Questions about the row below.
1) Find the maximum.
2) Find the fourth entry.
3) Find the entry just left of the centre entry.
4) Find the first entry from the right.
5) Find the entry just right of 119.
[155 119 140 113 134 134 139 120 135 134 121 143 127 110 129]
1) 155
2) 113
3) 139
4) 129
5) 140

((138, 122, 134, 130, 115, 124, 117, 125, 117, 111, 123, 136, 137, 139), (120, 124, 134, 142, 136, 130, 130, 127, 152, 121, 138, 122, 129, 129), (127, 139, 120, 111, 137, 129, 124, 132, 113, 140, 128, 118, 126, 118), (133, 122, 121, 132, 123, 114, 115, 124, 112, 115, 124, 134, 137, 137), (119, 128, 118, 140, 148, 119, 124, 126, 137, 126, 137, 118, 136, 128), (127, 129, 111, 119, 132, 114, 120, 130, 108, 133, 126, 127, 122, 123))
Find the 3rd largest entry.
142
Find the entry just right of the smallest entry.
133
The first entry in reading order is 138
Find the 2nd largest entry.
148
Find the entry just left of the largest entry.
127
Find the entry just left of the smallest entry.
130

Read these off the table that follows.
1) What is the entry just right of the smallest entry?
2) What is the third smallest entry?
3) What is the first entry in reading order?
[[124, 140, 133, 119, 112, 130, 124, 145, 129, 131], [122, 130, 133, 115, 115, 125, 110, 133, 137, 132], [127, 127, 120, 138, 116, 117, 141, 142, 125, 134], [128, 132, 127, 140, 132, 133, 145, 137, 117, 141], [130, 127, 116, 132, 115, 118, 136, 138, 130, 112], [139, 131, 129, 117, 129, 123, 132, 113, 144, 119], [125, 127, 131, 138, 142, 141, 134, 131, 117, 144], [133, 141, 136, 119, 133, 138, 128, 119, 122, 111], [121, 130, 132, 128, 137, 149, 117, 136, 118, 129], [118, 124, 122, 132, 114, 124, 119, 147, 122, 129], [122, 133, 129, 127, 107, 115, 123, 140, 123, 126], [126, 131, 122, 125, 115, 133, 130, 150, 138, 132]]
1) 115
2) 111
3) 124

Questions about the row below.
1) The entry just left of the smallest entry?
2) The second entry from the right?
3) The 1st entry from the left?
4) The first entry from the right?
array([155, 137, 100, 147, 110, 106, 104, 144])
1) 137
2) 104
3) 155
4) 144

Questions about the row below.
1) Find the third entry from the left.
2) Find the 2nd entry from the left.
3) Find the 1st entry.
4) Find the entry just left of 146.
[119 108 114 149 137 143 128 146 105 112 122 139]
1) 114
2) 108
3) 119
4) 128

Questions about the row below.
1) The third entry from the right?
2) The entry just left of 102?
3) The entry just left of 105?
106,105,109,102
1) 105
2) 109
3) 106
